Here is a tiny trained network, its code and every weight. The questions are about switching its units off for an input and a class, where a switched-off unit gives its printed mean instead of its output.

import numpy as np


def w(rows, s, z=0):
    codes = np.array(rows[::2]) - 128.0
    scale = np.full(codes.shape[1], s)
    scale[-1] = z or s
    return codes * scale


def norm(h):
    return h / np.sqrt((h * h).mean(-1, keepdims=True) + 1e-5)


def f(y):
    return np.maximum(y, 0)


def log_softmax(a):
    a = a - a.max(-1, keepdims=True)
    return a - np.log(np.exp(a).sum(-1, keepdims=True))


def net(x, mask):
    res = np.array(x, float).reshape(1, 2) / 4 @ E
    u = 0
    for l in range(2):
        y = f(norm(res) @ A[l][:, :-1].T + A[l][:, -1])
        res = res + np.where(mask[u : u + 10], y, B[l][:, -1]) @ B[l][:, :-1]
        u += 10
    return log_softmax(norm(res)[-1] @ U[:, :-1].T + U[:, -1])


A, B = {}, {}
E = w([
[124,178,82,114,182,124,3,150,123,164],'x0',
[134,148,170,153,189,118,120,236,208,108],'x1',
],0.0065)
A[0] = w([
[159,127,218,157,162,146,134,214,248,95,138],'L0N1',
[177,98,164,135,122,130,89,118,106,98,101],'L0N2',
[130,50,111,84,2,171,228,19,70,139,4],'L0N3',
[153,43,235,175,67,173,190,59,183,125,84],'L0N4',
[100,114,109,156,107,131,107,127,138,103,85],'L0N5',
[121,127,141,112,103,124,115,156,105,145,90],'L0N6',
[68,158,81,93,167,138,19,91,56,187,31],'L0N7',
[100,128,132,153,157,73,109,95,131,131,35],'L0N8',
[111,132,154,143,193,134,79,121,122,106,34],'L0N9',
[139,102,85,144,110,138,123,112,166,133,85],'L0N10',
],0.0028,0.0029)
B[0] = w([
[76,60,26,175,158,51,48,100,49,77,253],'L0N1',
[153,127,139,133,112,76,144,130,136,120,128],'L0N2',
[96,197,141,161,253,80,25,201,195,87,231],'L0N3',
[160,241,56,5,113,163,91,243,80,213,209],'L0N4',
[139,105,97,127,122,170,111,131,124,80,128],'L0N5',
[139,65,122,110,123,98,114,127,130,152,128],'L0N6',
[178,151,28,127,130,83,91,251,143,63,214],'L0N7',
[128,146,114,93,141,101,110,160,92,129,128],'L0N8',
[190,108,114,97,76,144,139,146,115,128,139],'L0N9',
[115,164,137,100,90,124,107,164,135,182,128],'L0N10',
],0.0031,0.004)
A[1] = w([
[124,118,109,109,100,133,128,46,81,141,98],'L1N1',
[137,121,95,134,154,102,102,169,131,97,154],'L1N2',
[151,134,88,117,111,109,127,144,120,86,108],'L1N3',
[123,106,117,111,70,149,148,16,91,131,23],'L1N4',
[147,105,98,117,100,118,132,149,108,137,74],'L1N5',
[67,162,197,104,161,128,103,123,153,139,123],'L1N6',
[152,92,200,109,55,155,254,124,138,113,85],'L1N7',
[89,72,115,176,124,112,155,117,100,114,85],'L1N8',
[132,118,220,172,172,143,153,154,215,114,2],'L1N9',
[117,112,125,116,108,152,135,51,86,149,11],'L1N10',
],0.0088,0.0021)
B[1] = w([
[117,90,172,156,159,103,152,190,175,94,188],'L1N1',
[129,115,156,118,78,151,189,84,120,132,254],'L1N2',
[124,127,163,130,178,137,164,111,145,132,187],'L1N3',
[91,82,187,195,138,83,167,181,174,90,184],'L1N4',
[122,132,164,108,153,132,154,116,139,125,152],'L1N5',
[145,108,125,113,88,130,178,65,72,121,155],'L1N6',
[164,216,36,50,147,177,2,69,74,200,212],'L1N7',
[161,163,117,110,144,157,129,96,109,154,156],'L1N8',
[83,36,156,186,133,50,117,190,157,70,180],'L1N9',
[141,96,149,152,114,124,147,179,156,94,165],'L1N10',
],0.0069,0.0082)
U = w([
[115,55,160,172,146,88,137,180,146,82,171],'0',
[151,188,66,88,146,139,54,123,112,152,166],'1',
[142,129,168,115,110,159,227,61,113,127,147],'2',
[135,118,122,151,38,140,130,132,133,165,72],'3',
[123,126,115,169,64,162,133,128,130,152,25],'4',
[115,130,112,168,46,163,128,122,151,147,2],'5',
[123,120,107,160,7,141,128,134,143,173,30],'6',
],0.018,0.0071)

Each question gives the input, the list of numbers given to net, and the class t.
The units are the neurons (one row each of A and B). Each row of codes is followed by its name. A weight is (code - 128) times the scale printed after its matrix; where a second scale follows, it is the last column's (A, B and U).
mask holds one flag per neuron, layer by layer. A switched-off neuron (its flag False) gives its mean, the last column of its row in B, instead of its output. The means were averaged over made-up inputs and are rounded, as every weight is.
A unit's drop is (log p(t) with every unit on - log p(t) with that unit switched off) / (log p(t) with every unit on - log p(t) with every unit switched off).
The circuit of an input: a set's keep is (log p(t) with only the set's units on - log p(t) with every unit switched off) / (log p(t) with every unit on - log p(t) with every unit switched off). Starting from the 12 units with the biggest drops (on a tie, the unit counted first), units are removed one at a time, each time the one whose removal leaves the highest keep (on an exact tie, the one counted first), for as long as the keep stays at least 0.8.
units of the circuit, in order: the units of the circuit, biggest drop first
most important unit: the unit with the biggest drop
k most important neurons: the k neurons with the biggest drops, biggest first
top k neurons in layer l: the k neurons of layer l with the biggest drops, biggest first
drop when u is switched off: that unit's drop, to one decimal
input [-8,-7], class 1: top 2 neurons in layer 0 => (L0N1, L0N3)
input [2,-3], class 2: most important unit => L0N7
input [5,5], class 0: 3 most important neurons => (L1N7, L0N4, L1N2)
input [7,-7], class 0: 2 most important neurons => (L1N7, L1N1)
input [-3,3], class 2: top 3 neurons in layer 0 => (L0N1, L0N3, L0N4)
input [7,-8], class 0: units of the circuit, in order => (L1N7, L1N1)
input [3,-1], class 2: top 2 neurons in layer 1 => (L1N7, L1N2)
input [-5,4], class 1: 2 most important neurons => (L1N7, L0N3)
input [8,8], class 0: 2 most important neurons => (L1N7, L0N4)
input [2,3], class 2: top 3 neurons in layer 1 => (L1N2, L1N7, L1N9)
input [-3,2], class 2: 2 most important neurons => (L0N1, L0N4)
input [-8,4], class 1: drop when L1N7 is switched off => 1.0
input [1,3], class 2: drop when L1N4 is switched off => 0.1
input [-5,-7], class 0: units of the circuit, in order => (L1N4)
input [-6,5], class 1: drop when L1N7 is switched off => 1.1
input [-4,-1], class 1: drop when L0N1 is switched off => 0.9
